[[-5.74 -5.97  3.30]
 [ 2.90 -0.81  3.99]
 [-4.81 -5.83 -3.91]
 [ 6.67  1.29  2.74]
 [ 2.65  2.14  6.31]]
|
[[-0.81  3.99]
 [-5.83 -3.91]]

[[-1.95  4.95  3.01 -7.24]
 [ 2.93 -0.94 -3.31  4.06]
 [-1.21  2.41  1.38 -5.39]
 [-0.67 -0.60 -0.94  7.14]]
|
[[-0.94 -3.31]
 [ 2.41  1.38]]

[[ 3.66 -1.37  3.92]
 [ 0.12 -4.28  2.90]
 [-0.59  6.34 -2.11]
 [ 0.65 -1.42  0.60]]
|
[[-4.28  2.90]
 [ 6.34 -2.11]]

[[ 2.78  2.26  1.64 -4.62]
 [ 4.89 -0.53 -0.71 -2.09]
 [ 3.51  2.88 -4.46 -6.91]
 [-0.49  4.56  2.41 -3.13]
 [-0.30  4.38 -2.46 -3.79]]
|
[[-0.53 -0.71]
 [ 2.88 -4.46]]

[[-5.75  2.71  4.31 -1.42 -0.73]
 [ 0.59  0.68 -1.28 -0.18 -1.75]
 [ 0.58 -4.56  2.22  1.48 -1.86]]
|
[[ 0.68 -1.28]
 [-4.56  2.22]]

[[ 1.21  0.04  0.85  6.16]
 [ 2.37  0.69  1.99  1.03]
 [ 7.21 -2.52 -1.05 -1.26]
 [ 4.41 -0.92 -0.94  3.82]]
|
[[ 0.69  1.99]
 [-2.52 -1.05]]

[[-6.94 -6.04 -5.40  1.38 -5.58]
 [ 6.65  6.66  6.40 -2.26  4.79]
 [-3.93 -6.01 -5.95  3.57 -1.79]]
|
[[ 6.66  6.40]
 [-6.01 -5.95]]

[[-2.78  5.22  5.45 -1.95]
 [-1.17  2.32  2.39 -1.47]
 [-2.05 -2.02 -5.66  4.93]
 [-1.22 -1.20 -3.42  2.99]
 [ 0.20  0.11 -0.11  0.01]]
|
[[ 2.32  2.39]
 [-2.02 -5.66]]

[[ 0.52  1.36  1.99]
 [-0.53  1.61  2.35]
 [ 0.51  3.20  5.48]
 [-0.36  0.08  0.22]
 [ 0.30  1.51  2.81]]
|
[[1.61 2.35]
 [3.20 5.48]]
---
[[ 2.25 -5.48]
 [-1.99  3.47]
 [-3.29  5.31]
 [-2.90  5.27]
 [-7.14 -6.61]
 [ 2.47 -5.36]
 [-2.48  4.24]
 [-2.63  5.36]
 [ 2.48 -5.62]
 [-2.65  4.15]
 [-2.71  4.47]
 [-4.34 -4.35]]
|
[[-7.14 -6.61]
 [ 2.48 -5.62]
 [ 2.25 -5.48]
 [ 2.47 -5.36]
 [-4.34 -4.35]
 [-1.99  3.47]
 [-2.65  4.15]
 [-2.48  4.24]
 [-2.71  4.47]
 [-2.90  5.27]
 [-3.29  5.31]
 [-2.63  5.36]]

[[ 4.35  1.21  4.29  4.65  5.37 -1.57]
 [-4.00 -1.16 -4.07 -4.56 -4.65  2.56]]
|
[[-4.00 -1.16 -4.07 -4.56 -4.65  2.56]
 [ 4.35  1.21  4.29  4.65  5.37 -1.57]]

[[-2.06 -3.11  6.33 -1.51 -1.77]
 [-0.33  1.53 -2.35  0.87 -4.09]
 [ 0.80  0.68  3.25  1.13  1.12]
 [-4.01 -5.13  0.69  1.98  1.38]
 [ 2.99 -0.83  2.48 -1.37 -1.09]
 [ 0.92  6.02 -1.77  2.00 -0.90]
 [ 4.22 -3.39 -4.05  1.44  0.99]
 [ 2.17 -2.24  3.17  0.83 -1.71]]
|
[[-4.01 -5.13  0.69  1.98  1.38]
 [ 4.22 -3.39 -4.05  1.44  0.99]
 [-2.06 -3.11  6.33 -1.51 -1.77]
 [ 2.17 -2.24  3.17  0.83 -1.71]
 [ 2.99 -0.83  2.48 -1.37 -1.09]
 [ 0.80  0.68  3.25  1.13  1.12]
 [-0.33  1.53 -2.35  0.87 -4.09]
 [ 0.92  6.02 -1.77  2.00 -0.90]]

[[ 4.52  1.34  0.82]
 [ 4.52  6.01 -1.92]
 [ 2.80  4.46  2.19]]
|
[[ 4.52  1.34  0.82]
 [ 2.80  4.46  2.19]
 [ 4.52  6.01 -1.92]]

[[ 4.28  2.57  2.60 -0.72 -0.65 -2.47  1.06  0.61 -2.35]
 [ 4.94  2.41  2.84 -4.38 -2.52  2.12 -1.57  3.06  2.03]
 [ 3.49  5.35  3.11 -1.24  0.23 -1.50 -1.92  2.48 -3.38]]
|
[[ 4.94  2.41  2.84 -4.38 -2.52  2.12 -1.57  3.06  2.03]
 [ 4.28  2.57  2.60 -0.72 -0.65 -2.47  1.06  0.61 -2.35]
 [ 3.49  5.35  3.11 -1.24  0.23 -1.50 -1.92  2.48 -3.38]]

[[-3.47 -2.47  1.55 -5.49  1.58  2.57  4.56  2.52]
 [ 5.23  2.55  1.98 -0.35 -2.97  4.61  3.00  2.87]
 [-3.06 -1.97  4.52 -4.47  5.04 -3.80 -2.29 -4.07]
 [ 1.70 -1.64 -4.49  3.35 -5.23  1.23  0.19  1.69]
 [-4.42 -2.82  2.36 -3.74  2.31  0.32  3.75  0.79]
 [-2.22 -0.86 -2.22  1.07 -1.85  2.85  2.56  1.74]
 [ 2.09 -0.56 -3.79 -0.63 -2.77  2.25  2.01  2.87]
 [-6.84 -3.84 -2.93 -3.19  1.78 -1.82  2.49  2.18]
 [ 0.78  1.63 -0.17 -2.28  1.35 -0.84  0.63  0.94]
 [ 2.27 -0.19 -2.03 -0.03 -0.59 -1.22 -0.97  0.22]
 [-1.63 -3.49 -4.38  0.01 -4.58  0.79  2.35  1.56]
 [ 0.96  2.60 -0.38  2.82  1.14 -2.94 -3.11 -1.99]]
|
[[-6.84 -3.84 -2.93 -3.19  1.78 -1.82  2.49  2.18]
 [-1.63 -3.49 -4.38  0.01 -4.58  0.79  2.35  1.56]
 [-4.42 -2.82  2.36 -3.74  2.31  0.32  3.75  0.79]
 [-3.47 -2.47  1.55 -5.49  1.58  2.57  4.56  2.52]
 [-3.06 -1.97  4.52 -4.47  5.04 -3.80 -2.29 -4.07]
 [ 1.70 -1.64 -4.49  3.35 -5.23  1.23  0.19  1.69]
 [-2.22 -0.86 -2.22  1.07 -1.85  2.85  2.56  1.74]
 [ 2.09 -0.56 -3.79 -0.63 -2.77  2.25  2.01  2.87]
 [ 2.27 -0.19 -2.03 -0.03 -0.59 -1.22 -0.97  0.22]
 [ 0.78  1.63 -0.17 -2.28  1.35 -0.84  0.63  0.94]
 [ 5.23  2.55  1.98 -0.35 -2.97  4.61  3.00  2.87]
 [ 0.96  2.60 -0.38  2.82  1.14 -2.94 -3.11 -1.99]]

[[ 5.26 -1.88 -1.98  2.26 -1.91]
 [ 4.93 -3.26 -2.80  2.32  3.44]
 [ 3.41  1.52 -1.88  1.58 -1.17]
 [-1.38 -0.97  2.92 -4.01  3.32]
 [ 5.43 -1.33  1.98  2.96 -2.39]
 [ 4.46 -0.68  5.76  1.53 -1.43]
 [ 0.60 -3.74 -3.52 -2.98  2.61]
 [-5.31  0.19 -2.52  0.39 -6.34]
 [ 3.58  0.59 -5.63 -5.46 -6.61]
 [ 3.46  6.05  0.84 -7.52 -1.38]
 [-0.16 -0.47  3.12 -1.65 -0.53]
 [-3.48  3.76  2.79 -0.98 -1.06]]
|
[[ 0.60 -3.74 -3.52 -2.98  2.61]
 [ 4.93 -3.26 -2.80  2.32  3.44]
 [ 5.26 -1.88 -1.98  2.26 -1.91]
 [ 5.43 -1.33  1.98  2.96 -2.39]
 [-1.38 -0.97  2.92 -4.01  3.32]
 [ 4.46 -0.68  5.76  1.53 -1.43]
 [-0.16 -0.47  3.12 -1.65 -0.53]
 [-5.31  0.19 -2.52  0.39 -6.34]
 [ 3.58  0.59 -5.63 -5.46 -6.61]
 [ 3.41  1.52 -1.88  1.58 -1.17]
 [-3.48  3.76  2.79 -0.98 -1.06]
 [ 3.46  6.05  0.84 -7.52 -1.38]]
